In the rows, 128 means zero.
Known rows:
[118 107 127  94 116 126 135 128 150 119 117 111 137 124 137 152 142 105
 113 115 137 146 145 112 139 129 102 125 130 111] -> kisom
[124 154 129 176 145 144 142 107  90 138 193  98 150 129 136 104 120 159
 105 113 161 125  94 125 123 165 133 135 158 136] -> broko
[144 155 122 144 140 122 177 146 131 116 186 108 135 142 152 147 147 162
 156 136 156 122 126 128 115 168 137 163 169 145] -> peman
[129 132 130 114 130 133 118 106 127 132  96 124 149 140 111 148 128  89
  94 103 158 145 136 139 153 120 116 131 128 123] -> druklu
[129 158 134 140 133 128 171 132 114 115 171 112 142 135 151 132 144 161
 134 128 166 135 110 127 118 184 120 153 175 153] -> gosidrek
[113 138 149 116 117 112 104 120 101 111  92 191 119 118 117  91 137 127
 162 151 112 142  92 161 134 128 140 112 120 145] -> klope
[140 141 138 153 139 143 145 105  90 132 157 131 122  95 161 128 132 173
 145 133 138 134 108 116  98 205 153 138 177 152] -> trumal
[112 123 127 137 123 135 111 118 120 138 131 127 133 124 116 112 116 117
  97 131 129 121 117 123 136  93 105 110  95 119] -> klebrabrin
[121 115 150 124 122 125 101 107 106 117  80 161 118  98 114 132 133 100
 148 121 133 138 134 124 117 116 138 127 131 133] -> zoskek
[145 153 135 152 140 130 142 122  91 122 147 137 136 117 153 123 133 162
 148 112 135 149 112 133 115 198 156 140 202 148] -> braplam
[148 109 131 145 106 148  50  74 137 125  69 125 111 141 134 121  92  91
 112 122 147 130 154 124 118 190 133 112 156 106] -> rutar
[147 148 114 144 105 130 140 148 154 100 186 100 125 197 171 118 123 168
 143 137 165 111 132 138 113 240 114 147 199 132] -> vomol
[106 122 125 132 130 140 108 121 113 141 126 120 128 123 116 114 118 116
 101 122 128 114 119 125 138 108 106 109  88 123] -> seflo
[136 115 141 111 118 119 111 129 130 116  77 152 113 106 128 134 127 130
 146 119 104 140 132 124 126 140 140 121 133 128] -> skudri
[136 116 118 117 128 131 148 135 153 138 121 123 123 139 132 142 122 142
 123 135  99 114 139 122 146 120 119 120  95 122] -> bufel
[134 116 137 120 119 120 110 120 112 120  85 154 111 107 128 143 131 118
 157 125 114 129 145 122 119 120 152 128 132 127] -> drezes
[102 120 134 111 119 124 116 116 135 122 105 129 133 132 111 130 138 111
 114 135 142 130 123 133 141 113 108 119 108 127] -> peskes
[130 117 120 110 120 122 146 158 154 123 122 126 125 149 131 134 130 139
 136 127 103 112 146 120 143  93 112 131 112 123] -> pidrel
[123 159 126 146 132 131 166 142 117 122 195 106 145 129 148 124 137 164
 132 120 159 125 107 134 118 177 118 142 179 146] -> pleplos

Facts:
bravum befoflil: todrudo
brokli befoflil: rostogek,debron
bufel befoflil: tapluk
bunal befoflil: stogre
dezes befoflil: staplar,floguso,druklu
drebom befoflil: broko,tapluk,stoskos,trimok,drova
dreklam befoflil: klebrabrin,brodus,katrem
fanil befoflil: domo,konago,brukluklem,klira
fedimi befoflil: greku
fizar befoflil: stogre,groflen,drova
flabok befoflil: stoklo,katrem
gofloster befoflil: klaskan
gonur befoflil: puflak
grakubik befoflil: seflo,treda,vubrar
greper befoflil: tragren,pladre,dremul,vekor
grubis befoflil: domo,broplo,stoklo,skagrasten,raman
klome befoflil: floguso,zipe,flustono
klostil befoflil: zanor
kofu befoflil: klebrabrin,groka
lifo befoflil: litrem,broplo,brograk,degris,skomiskal
mafek befoflil: vokul
memu befoflil: rostogek,zoskek,lugre,lofin,katrem
miplo befoflil: tragren,konago
mone befoflil: treda,trorok,vokul
nodritral befoflil: drega,treda,plunestak
nuplil befoflil: puflak,pemam,lugre,groflen
pedraplal befoflil: plegek
peman befoflil: staplar,dremul,konago,degris
pidrel befoflil: zanor,kluplem,fluskem,britrutru
plestik befoflil: klope,tapluk,fluskem,druklu
plevi befoflil: seflo,broplo,brodus,degris
plozi befoflil: zovor
putrogrik befoflil: dremul,britrutru
regrin befoflil: domo,ridro,peskes,trimok
sato befoflil: pladre,brograk
sigeska befoflil: peskes,skagrasten
skinis befoflil: puflak,litrem
stagil befoflil: plabrom,ninom,stoskos
trosu befoflil: klaskal,fovivi
valak befoflil: zovor,plopla
vomol befoflil: botak,rutar
votrol befoflil: greku
vustam befoflil: plabrom,broplo
zuflil befoflil: plusa,groflen,zipe,katrem,skagrasten
branabru lustom [klupur]
brukluklem lustom [mogolum,drebom,bravum]
degris lustom [miplo,buflu,drogra]
domo lustom [debron,plestik]
drega lustom [plestik,dreple]
drezes lustom [pedraplal,dremul]
drova lustom [bunal]
fliler lustom [klupur,dreklam,dremul,stagil,flustono]
fovivi lustom [sopogro,brograk,dremul,putrogrik]
gofloster lustom [pedraplal,vomol]
grakubik lustom [trumal]
greper lustom [klupur,sotan,plabrom,floribos,brograk,fedimi]
groflen lustom [broko,rutar]
groka lustom [fizar,klugastil,konago,maplole]
klaskan lustom [sopogro,stagil]
kligrik lustom [ridro]
klome lustom [brokli]
klostil lustom [kisom,dreklam]
kluplem lustom [memu,kofu]
madril lustom [flabok]
mone lustom [gosidrek,lofin]
nodritral lustom [vubrar,stagil]
pemam lustom [klope,lofin,vokul]
peman lustom [klaskal,doklil,druklu,flustono]
plevi lustom [nuplil,trorok,konago]
plopla lustom [klebrabrin,greku,zasem]
plunestak lustom [bobur,bufel,kisom,gonur,bunal]
puflak lustom [seflo,kisom,brodus,fuvum]
razadil lustom [dreklam]
rostogek lustom [botak,plusa]
sato lustom [plabrom,ridro,brokli,tapluk,britrutru]
skagrasten lustom [dratro,plabrom,floguso,trumal,kleli,dronil,lastakek]
skastik lustom [nuplil,trorok]
skomiskal lustom [klebrabrin,broplo,drogra,skudri,britrutru,fedimi]
skuviten lustom [klebrabrin,dreklam,doklil]
stoklo lustom [konago,fluskem,pleplos]
stoskos lustom [bobur,peskes,flupuva,stogre,flustono]
todrudo lustom [sigeska,bobur,ninom,plegek,vustam,pleplos,raman]
tragren lustom [zanor]
traman lustom [bufel,flister,lastakek]
trimok lustom [memu,plestik]
trosu lustom [braplam]
valak lustom [treda,buflu,brograk]
vekor lustom [gosidrek,vubrar,britrutru]
votrol lustom [mafek]
vupul lustom [plozi,treda,zanor]
zipe lustom [bobur,peskes,zanor,flustono,lastakek]
zoskek lustom [braplam,doklil,kofu,bunal,kebe,vokul]
zuflil lustom [broko,gosidrek,flustono]
[bobur,ridro] futrom q
[braplam,brograk,flustono,groka,grubis,maplole,treda,votrol] futrom s
[brodus,broko,dremul,drogra,litrem,plegek,razadil,zovor] futrom c
[brokli,nuplil,pladre,plevi,regrin,trumal] futrom j
[broplo,flister,pidrel,pleplos,rostogek,todrudo,trorok] futrom m
[brukluklem,dratro,mone,stogre,tragren,trimok] futrom b
[bufel,dreple,fanil,floribos] futrom n
[debron,kliva,klome,rutar,zipe] futrom k
[doklil,dreklam,fizar,greper,lofin,madril,skastik,trosu,zasem] futrom f
[drega,klostil,memu,miplo,ninom,tapluk] futrom h
[drova,fovivi,gonur,konago,nodritral] futrom p
[druklu,plozi] futrom r
[fedimi,flabok,katrem,kebe,sotan] futrom d
[floguso,kleli,kofu,plunestak,puflak,sigeska,stagil,traman,valak,zuflil] futrom e
[fluskem,mabu,mafek,pemam] futrom g
[grakubik,klaskal,lastakek,pedraplal,peskes,raman,staplar,vokul,vustam] futrom a
[klebrabrin,seflo,zanor] futrom o
[klugastil,plopla] futrom l
[lugre,putrogrik] futrom i
dridefli 429 <- bobur,botak,branabru,braplam,bravum,broko,brukluklem,dreklam,dronil,flabok,flister,floguso,flupuva,gosidrek,greper,groka,grubis,katrem,lugre,nuplil,pedraplal,peman,plabrom,plegek,pleplos,putrogrik,sinoges,staplar,todrudo,traman,trumal,vomol,zasem
dridefli 248 <- britrutru,brodus,debron,dezes,druklu,fanil,fizar,fuvum,kisom,klaskal,klira,konago,lifo,mabu,maplole,ninom,nodritral,puflak,ridro,rutar,skagrasten,treda,trimok,trosu,vupul,zanor,zovor
dridefli 308 <- brograk,brokli,broplo,bufel,buflu,degris,doklil,domo,dratro,drebom,dreple,drezes,drogra,fedimi,fliler,floribos,flustono,fovivi,gofloster,grakubik,greku,groflen,kebe,klaskan,klebrabrin,kleli,kliva,klome,klugastil,kluplem,klupur,kofu,lastakek,litrem,lofin,madril,mafek,mogolum,mone,peskes,pidrel,pladre,plestik,plevi,plozi,plunestak,plusa,raman,razadil,regrin,sato,seflo,sigeska,skastik,skinis,skomiskal,skudri,skuviten,sotan,stagil,stoklo,tapluk,tragren,trorok,vekor,vokul,votrol,vubrar,vustam,zoskek
dridefli 898 <- bunal,drega,dremul,gonur,kligrik,miplo,stogre,stoskos,zuflil
dridefli 296 <- drova,fluskem,klope,klostil,memu,pemam,plopla,rostogek,sopogro,valak,zipe
{bobur,braplam,brokli,drezes,drova,fanil,fizar,floguso,floribos,kleli,klome,klope,klostil,klupur,kofu,lastakek,litrem,miplo,nuplil,plevi,plopla,plunestak,puflak,raman,razadil,rutar,skomiskal,skudri,skuviten,tapluk,traman,trumal,vupul,zasem,zoskek} tastir 871
{bravum,brodus,broplo,bunal,debron,domo,drega,drogra,flister,gonur,grakubik,klugastil,mabu,mone,ninom,nodritral,pedraplal,pladre,plegek,putrogrik,regrin,sato,staplar,stogre,treda,trimok,trosu,vokul,zanor,zipe,zuflil} tastir 491
{brograk,broko,brukluklem,bufel,buflu,doklil,dratro,drebom,dreklam,dremul,dreple,druklu,fedimi,flabok,fluskem,flustono,fovivi,fuvum,gosidrek,greper,groflen,groka,grubis,katrem,kebe,klaskal,klebrabrin,kligrik,kliva,kluplem,konago,lofin,lugre,madril,mafek,maplole,memu,pemam,peman,peskes,pidrel,pleplos,plestik,plozi,plusa,ridro,rostogek,seflo,sigeska,skastik,sotan,stagil,stoskos,todrudo,tragren,trorok,valak,vekor,vomol,votrol,vustam,zovor} tastir 268

Rows:
No name comes twice in this set of rows, the named rows included.
[135 127 133 131 123 111 127 167 118 124 117 180 104 133 133 108 131 163
 189 150  74 121 118 142 133 114 159 126 117 142]	klostil
[117 158 114 154 110 157 132 145 136  86 181 122 123 162 128 105 129 125
 130 150 204 135 102 131 119 245  83 136 197 106]	botak
[120 130 122 110 115 110 151 168 147 121 141 159 118 153 128  99 138 164
 162 158  86 104 106 150 148 102 121 119 105 138]	memu
[152 145 131 158 143 140 153 116 108 135 162 126 122 101 168 135 133 198
 148 128 118 130 112 109 110 210 159 144 172 146]	nuplil
[107 140 122 115 117 147 135 152 133 102 104 160 120 122  90 136 135 108
 119 136 144 125 115 118 151 127  87 123 117 109]	plusa
[108 151 142 132 132 131 155 126 107 113 190 117 148 134 149 119 155 137
 125 137 178 154 101 131 125 186 114 135 174 143]	plabrom
[152 147 116 130 101 127 126 140 159 107 175  95 129 184 187 114 108 163
 152 136 149 116 140 142  97 228 130 151 214 142]	bravum
[132 161 131 174 153 145 144 104  94 149 192 112 147 104 141 109 118 164
 105 118 142 141  91 131 107 152 137 133 163 143]	plegek

Now the same elements, written a new way:
Known rows:
[157 142 121 168 153 121  96 168 125 108 142 108 134 106 152 104 102 104
 107 181 146 181 139 140 141 121  74 133 159 128 154 142 125 138 137  88
 174 126 165 110 101 137  96 146 140 110  94  76 100 115 157 120  63  99] -> braplam
[148 137 146 137 137 116  93 135 142 124 136 108 170 144 165 163 158 155
 125 170 149 139 138 184 151 117  88 117 112 131 136  90 131 116 139 165
 120 126 126 112 145  92 104 120  68 112 115  88 130 167 134 137 112 146] -> zoskek
[151 128 130 175 149 161 119 162 108 113 137 123 158 108 114  88 128 140
 131 157 153 181  92 141 124 148 106 145 107 133 126 119 120 107 137  99
 104 124 101 126 106 133 114 148 157 135 127 123 105 131 151 120  65  98] -> vokul
[105 136 141 125 109 131 128 145 133 123 130 138 128 143 148 116 124 136
 131 113 137 136 118 101 101 110 119 147 121 150 134 130 150 123 100 116
 132 136  96 130 164 141 168 106 133 149 167 163 135 132 121  91 131 123] -> mafek
[125 146 107 159 104 190 100 114 114 136 106 118 146 138 144  71 113 151
 111 161 121 181  96 115 112 151 125 128 119 140 153 132 159 134 135  79
 147 135 137 104 107 168  86 142 148 122 145 101 136 126 179  72  49 101] -> votrol
[128 140 135 130 129 141 125 131 129 130 117 134 141 126 134 102 127 144
 141 127 150 155 112 106 112 128 129 147 112 143 132 130 145 113 112 123
 132 139 102 125 138 145 152 124 133 147 155 136 131 102 127  91 103 103] -> dreple
[132 142 132 143 163 129 123 144 132 113 151  83 152 111 162 105 142 114
 121 163 162 186 158 124 146 116  75 149 142 120 142 105 111 102 126 132
 151 146 143 129 123 137 110 133 108 117 105  86 120 120 127 109  97 104] -> kleli
[135 131 133 141 150  87 122 170 124 101 153 114 127 114 167 111 108 113
 115 167 146 149 154 134 140  95  78 148 160 134 146 147 126 139 139 129
 164 123 170 113 137 118 143 121 125 106 125 113 109 129 119 120 121 120] -> trumal
[134 131 108 141  91  41 124 144 139 123  96 121 106 130 103 175 134  36
 125 153  98  83 154 131 108  60 162  95 218 101 136 186 107 174 133 117
 187 113 176 118 113  98 111 137 160 112  95  83 115 148 138 174 181 175] -> fizar
[120 150 118 132 117 175 147  89 129 118 115 121 173 138 164  77 134 138
 108 136 118 152 123  97 122 152 139 125 138 136 146 130 161 122 139 107
 154 133 143 127 115 166 120 149 144 110 148 123 153 126 152  77  97 104] -> valak
[148 101  84 165 128 126 158 171 105  95 101 201 121  93  67  85 103  69
 125 161 119 127  94 119 122 124 193 111 200 101 112 184 115 165 163  79
 176 110 148 143  32 123 135 145 197 134 123  81 105 107 167 164 110 119] -> klaskal
[109 165 139 121 139 184 134 103 140 137 153 128 156 140 184  95 124 193
 124 130 142 156 111 130 129 170 102 144  75 165 150  93 177 112 116 129
 116 132 110 114 163 150 127 122 113 125 162 156 164 117 126  80  97 106] -> kligrik
[136 106  88 137 104  75 131 153 116 153 113 193  71 121  32 153 106  81
 147 118 106  62  96 150 104 115 207  93 162 106 113 172 103 173 145 119
 143  90 108 119  69 106 129 134 161 146 121 122 114 117 134 216 152 155] -> ridro
[109 141 131 127 109 162 131 121 124 124 130 143 143 145 150 105 117 169
 130 127 134 139 111 126 109 162 136 139 107 136 136 113 162 117 129 131
 142 134 114 135 140 148 150 104 118 136 158 153 148 134 146  90 114 119] -> madril
[127 137 131 141 146  94 126 168 130 108 161 126 128 106 167 130 116 111
 122 155 151 148 151 133 135 106  97 152 164 139 153 142 130 122 134 140
 163 119 152 119 133 132 140 113 116 113 121 120 117 122 124 140 130 125] -> zasem
[116 146 134 112 148 140 162 106 133 110 153 113 145 103 153 121 153 131
 130 114 147 142 121  97 129 149 127 152 124 129 128 104 130  81 104 160
 123 138  95 157 150 151 142 137 126 131 144 142 151 116 111 121 130 129] -> drogra
[124 150 134 126 133 119 155 125 114 119 146 136 148 111 154 117 116 107
 121 131 124 139 114  91 115 139 137 141 159 138 135 152 140 116 113 117
 148 132 105 135 128 149 127 140 165 119 142 143 130 120 112 132 122 127] -> bravum
[136 153 129 133 136 101 126 156 137 113 157 100 135 109 179 120 130 117
 127 149 162 165 145 123 147 105  87 156 134 126 141 105 126 106 124 154
 154 147 131 112 150 138 122 124 103 118 127 100 127 130 119 121 114 111] -> skudri
[126 128 136  93 122 108 138 115 120 164 137  98  81 138 116 152 105 103
 134  88 107 102 152  74 107 149 134 146 117 132 134 150 133 129 122 130
 118 123 133 121 165 155 122 137 159 123 117 175 129 122  89 138 147 135] -> putrogrik

Rows:
No name comes twice in this set of rows, the named rows included.
[154  79  97 134 117 113 157 129 119 127 103 179 129 128  40 166 125 107
 139 135  96  72 119 189 138 127 187  69 175 100 108 143  93 174 174 132
 143  97 164 129  61  73 131 129 116 133 101  81 129 138 162 195 168 166]	skagrasten
[129 198 145 117 127 109 109 153 127 171 197 158 124 139 173 150 117 198
 142 146 162 144  70 163 114 184 113 157  51 175 159  81 193 107 113 165
 101  96  34  75 187 132 121 111  80 132 179 198 165 145 102 145  92 122]	drega
[114 189 135  90 113  61  56 154 169 200 195  80  47 134 197 163 116 135
 132 115 150 130 135 124 129 111  57 143  64 174 162  98 138 141  86 149
  96 144  80  69 207 161  68 101  73 127 117 182 136 121  78 149 119 120]	miplo
[122 154 149 153 115  96  83 147 148 119 122  70 171 151 171 156 148 113
 109 162 141 147 154 146 118  72  69 135 145 130 135 131 126 137 121 129
 143 144 124 113 167 109 121 130 113 112 127 101 115 150 123 102 115 127]	brokli
[150  85  98 128 127  81 151 144 122 128 110 168  88 115  44 150 114  70
 143 117 115  83 134 140 136 120 184  96 184 110 107 168  82 158 152 119
 150 105 172 126  71 104 141 132 149 138  90  94 110 112 129 188 166 142]	klira
[148  73  86 122 132  79 154 155 121 135 119 165  68  94  35 120  90  82
 146 105 120  93 145 126 140 139 181 117 170  90 111 166  89 157 169 136
 154  94 190 131  60 116 138 124 149 153  72  99 106 100 130 182 162 136]	britrutru
[117 153 129 150 104 166 101 105 124 147 111  84 158 134 149 120 135 136
 115 154 106 168 101 109  91 147 117 117 118 136 145 130 148 131 121  86
 129 135 123 117 131 151  75 161 145 105 127 121 133 153 150  96  59 122]	grakubik
[141 102 128 132 140  84 183 117 113 105 105 172 134  96  51 178 144  78
 137 121 106  68 125 146 125 127 203 106 187  90  89 154  83 130 150 147
 133  95 130 164  82  83 152 156 155 129 116 101 106 145 125 206 194 178]	brodus
[103 151 136  99  97  91 101 103 158 160 144  73 120 155 168 180 140 127
 130 125 121 108 167 131 125 110  93 112 128 129 146 117 145 124 112 183
 135 129 143  98 189 126 106  97  62  97 118 128 170 158 110 130 151 162]	klome
[134 113 127 137 126 168 126  98 129 131 108 135 159 146 106 137 151 184
 133 123 122 131 103 186 138 134 123  97  81 133 110  86 117 130 144 128
  76 121  95 130 117  97 126 128  92 135 142 138 143 146 136 131 127 131]	groflen

Now the same elements, written a new way:
Known rows:
[142 136 156 152 101 128 159 168 143 126 133 122 100 129 120 129  87 126
 115 142 122 138 114  97 132 146 145 143 151 114 144 136 120 118 156 124
 115 110 130] -> tapluk
[148 124 162 163 101 126 129 153 154 138 120 130 115 137 120 125  98 131
 106 125 133 141 105 109 124 143 146 135 143 126 124 143 121 127 143 117
 105  93 129] -> peskes
[134 134 139 165  88 107 148 127 112 148  99 142 118 125 116 120 119 126
 103 139 121 155 119 122 137 126 148 107 126 120 115 148 143 143 121 152
 117  85 114] -> klugastil
[115 139  87 105 151 124 107 112 108 141 106 112 155 140 111 123 162 134
 154  94 121 117 141 138 137 107 124  92  98 145 133 163 100 123 101 101
 162 140 111] -> mabu
[119 105 137 130 131 138 153 127 157 154 156 130 105 142 135 147 123 136
  92 118 141 140 109 112  77 174 137 160 149 119 136 125 109 127 174 117
  98 110 111] -> stoklo
[104 122 123 117 109 143 164 127 131 149 138 128 102 125 139 139 101 147
 132 151 133 135 110 107 118 164 127 120 160 125 102 113 123 138 160 111
 105 109 126] -> drezes
[114 143 133 115 111 148 172 137 147 135 152 126 101 134 135 139 110 128
 121 142 145 146  96  97 113 159 127 132 146 114 123 130 106 122 181 100
 101 104 119] -> zoskek
[146 155 104  78 150 136 128 141 105 107 142 126 173 122 119 117 131 131
 167 147 164 124 153 160 154 110  99 105 141 131 152  56 165 160 106 129
 129 158 146] -> klostil
[135 101  94  96 139 129  80 119 109 122 116 104 166 145 109 117 151 114
 146 135 124 107 153 177 151  92 121  81 131 117 156 127 134 116  80 118
 166 180 126] -> flabok
[124 116 123  84 187 142 104 134 151 129 151 116 143 147 113 150 167 132
 125  96 130 101 136 134  91 119 106 151 116 136 155 137  99 101 152 102
 140 172 128] -> skagrasten
[112 129  93 100 161 133 104 119 120 117 121 105 142 140 127 124 167 123
 157 101 126 107 152 133 133 114 121 118 109 141 127 129 107 117 119 116
 158 169 120] -> fuvum
[103  84 114 139 115 132 131 109 131 163 122 119 100 131 133 125 117 139
 111 135 133 137 165 110 102 179 153 133 163 126 111  88 132 149 133 139
 112 112 103] -> skinis
[122 137 108 110 163 124 112 134 111 117 124 117 148 134 112 134 161 124
 145 102 110 105 167 141 130 102 113 116 111 141 142 147 126 115 111 136
 154 159 128] -> maplole
[120 106 115 116  85 132 162 131 108 146 144 141 111 115 116 143 100 125
 115 167 103 141 139 118 130 150 128 103 170 107 130 109 154 141 132 142
 105 109 122] -> plevi
[150 145 125  95 149 111 101 119 103 104  96 124 166 137 122 116 158 109
 149 104 119 111 116 144 135  69 114 152  94 161 130 172 118 140  99 120
 166 175 139] -> plegek
[139 159 114  87 168 133 115 141 123 114 147 127 165 133 110 141 175 119
 139  90 116 104 130 147 123  90  98 133  93 129 166 161 112 112 121 119
 139 161 144] -> groka
[103 104  99 135  99 137 144 111 111 167 109 133 112 130 120 121 118 137
 127 139 126 148 145 110 127 169 151 100 159 125 114 114 114 155 119 131
 111  94  91] -> mafek
[101  95  98  97 166 140  91 111 129 129 128 100 135 144 117 133 163 126
 150 103 121  96 189 137 112 132 124 125 132 137 135  99 128 126 107 124
 151 181 109] -> dezes
[136 165 137 121 150 112 108 139 129 107 109 112 144 135 116 125 159 111
 136  91 132 117 121 140 141  83 117 135  73 148 143 179 122 114 121 121
 159 155 127] -> brodus

Rows:
No name comes twice in this set of rows, the named rows included.
[118 150 119 125 100 113 168 101 133 141 131 136 110 130 155 138 140 107
  94 126 140 160  76 111 111 139 144 131 120 118 111 165 105 132 175 109
 103  97 104]	domo
[ 99 104 111 138  97 127 136 104 128 154 111 118 106 117 132 125 113 131
 130 140 134 143 144 112 128 168 145 113 156 136  98 106 121 156 128 123
 114 101  98]	drebom
[111 122  90  72 170 147  83 113 110 131 118 109 165 128 117 139 157 130
 171 113 128 102 142 157 132 110  89 108 120 143 121 116 131 138 102 104
 136 182 135]	peman
[ 95 116 105 120  90 121 141  84 104 161 109 133 114 111 137 147 125 128
 118 154 130 160 100 123 131 150 135 107 134 121  79 130 130 159 128 129
  93 100 110]	sato
[140 161 110 105 158 162 117 141 140  98 163 116 150 122 136 109 128 113
 155  94 129 129 138 126 134 116 120 155 116 131 161 115  89 118 131  79
 135 136 131]	klope
[ 84 146  75 135 187 145  77 102 138 106 146 120 126 102 176 116 170 154
 183  99 136  89 182 165 150 120  92  69  74  99 123 107 127  79 113 137
 156 150 121]	vomol
[117 112 120 136  86 127 152 136 110 145 119 132 105 119 116 132  95 127
 129 165 105 143 150 113 134 153 143 106 172 116 122 106 142 137 122 149
 111 105 119]	brokli
[117 134 148 156  91 108 138 111 126 131  96 135 107 119 136 124 117 120
 110 140 135 154 109 114 144 143 145 126 119 136  95 143 136 145 130 143
 112 101 116]	drogra
[108 116 120 140 108 133 139 110 134 152 121 125 100 123 140 125 113 128
 121 135 133 140 124 113 120 161 144 127 141 132 101 124 112 141 150 118
 114  97 111]	buflu
[127 138 126 161 203  80 150  76  63 106 114 217 129 139 205 122 155 169
 191 183  78  72 123 163 140  54  89 116  80 136  92 160 146 110  89 221
 204 151 207]	trosu
[157 143 146  98 149 120 118 169 142  95 143 105 149 145 111 135 132 111
 138 133 134 105 113 148 142  92 101 122 122 122 164 138 148  92 138 118
 153 187 161]	puflak
[128 145 141 124 115 114 177 152 133 132 123 134 120 134 126 134  99 144
 133 169 175 141 113 111 127 147 126 113 154 130 112  86 174 150 176 144
 117 122 133]	razadil
[139 127 138 178 227 105 148 107 114 103 136 197 120 176 206  86 144 175
 194 162 100  61 107 142 123  72 120 139  87 137 131 166  76  83 125 153
 229 160 196]	klaskal
[113 107 136 125 147 133 150 130 141 168 131 133 119 143 127 144 125 172
 115 146 177 127 117 118  86 174 125 124 158 132 102  80 142 160 163 123
 100 120 116]	fliler

